Look-ups in named tables: a row name and a column name give one cell, copied from the table.

mobipo =
fields: pageno, lak, pazi, vekomas
panu: [60.48, -38.03, 96.59, -32.37]
firis: [-85.93, 91.54, -19.13, -33.44]
vur: [-79.30, 32.44, -82.85, 64.25]
temun: [7.95, 30.09, -22.19, -74.88]
fab: [-18.61, -71.81, -80.99, 91.26]

pazi of fab = -80.99
lak of vur = 32.44
lak of temun = 30.09
vekomas of temun = -74.88
pageno of vur = -79.30
vekomas of panu = -32.37
lak of fab = -71.81
Which row has the largest pageno? panu

zan
cols = zezegan, zilarog, pum, vegag, vun
lir: [3843, 6431, 6175, 6808, 7013]
gupez: [5035, 5749, 6627, 5959, 5601]
piv: [8331, 6767, 4679, 5362, 6745]
tez: [2315, 6484, 7067, 6045, 6042]
lavifi: [3013, 5902, 6957, 5284, 6579]
bipa: [8516, 6567, 5683, 8171, 6223]

What is the vegag of lavifi in zan?
5284
What is the zezegan of lavifi in zan?
3013
What is the zilarog of lir in zan?
6431
What is the zilarog of piv in zan?
6767
What is the zilarog of gupez in zan?
5749
What is the vun of tez in zan?
6042
What is the vun of bipa in zan?
6223
What is the vegag of lir in zan?
6808
What is the vun of piv in zan?
6745
What is the pum of lavifi in zan?
6957
What is the pum of lir in zan?
6175
What is the zilarog of lavifi in zan?
5902
What is the vegag of bipa in zan?
8171
What is the zezegan of gupez in zan?
5035
What is the zilarog of bipa in zan?
6567

bel
|  | lin | fevifuf | runevob | voveno | gotinos | kopevif |
|---|---|---|---|---|---|---|
| zas | 5.10 | 5.66 | 8.89 | 8.89 | 3.88 | 4.43 |
| zov | 8.13 | 4.35 | 5.04 | 5.04 | 4.72 | 6.31 |
| ler | 6.25 | 1.48 | 8.12 | 8.12 | 7.24 | 5.05 |

voveno of zas is 8.89
kopevif of zas is 4.43
fevifuf of ler is 1.48
fevifuf of zas is 5.66
runevob of ler is 8.12
voveno of ler is 8.12
lin of zas is 5.10
lin of ler is 6.25
lin of zov is 8.13
fevifuf of zov is 4.35
gotinos of zov is 4.72
voveno of zov is 5.04

Table bev
,visug,situmo,dunufum,bokisev,bididiv,tofov,deg
bis,125,116,178,226,120,98,34
ler,108,102,209,229,122,91,64
gik,118,107,209,222,125,84,59

What is the situmo of gik in bev?
107
What is the deg of gik in bev?
59
What is the bokisev of gik in bev?
222
What is the dunufum of ler in bev?
209
What is the bididiv of bis in bev?
120
What is the tofov of ler in bev?
91
What is the situmo of ler in bev?
102
What is the visug of bis in bev?
125
What is the deg of bis in bev?
34
What is the bokisev of ler in bev?
229
What is the bididiv of gik in bev?
125
What is the bididiv of ler in bev?
122
What is the situmo of bis in bev?
116
What is the tofov of gik in bev?
84

Table div
,tuki,mivefez,vufe,nula,lasi,balob,rati
rudo,99,174,85,145,136,62,112
mel,91,130,91,85,122,61,103
valok,87,121,91,91,113,73,99
dolazuk,96,180,56,52,226,21,86
dok,99,161,91,56,156,38,106
gidaf,92,148,117,98,117,99,120

rati of rudo: 112
mivefez of dolazuk: 180
vufe of mel: 91
tuki of dok: 99
tuki of gidaf: 92
nula of rudo: 145
tuki of valok: 87
vufe of rudo: 85
balob of dok: 38
rati of dolazuk: 86
balob of gidaf: 99
balob of mel: 61
balob of dolazuk: 21
lasi of dok: 156
rati of valok: 99
mivefez of valok: 121
mivefez of dok: 161

Table zibuv
	midusu	radavol	zekuze	tud
ler	112	198	112	204
moted	128	223	215	94
komafu	72	198	98	182
fatis	142	131	150	141
funito	138	135	132	144
tul	174	98	132	108
fev	133	137	131	134
nar	171	76	180	74
baze	155	102	60	165
bifu	142	141	138	150
lef	159	66	158	102
vuruvus	137	157	139	139
mes	164	99	183	140

ler, zekuze => 112
funito, zekuze => 132
fatis, tud => 141
fev, zekuze => 131
moted, midusu => 128
nar, radavol => 76
mes, zekuze => 183
vuruvus, radavol => 157
baze, midusu => 155
funito, midusu => 138
moted, radavol => 223
lef, midusu => 159
baze, radavol => 102
tul, midusu => 174
mes, tud => 140
tul, zekuze => 132
funito, radavol => 135
nar, midusu => 171
baze, zekuze => 60
tul, tud => 108
Row with the largest zekuze: moted

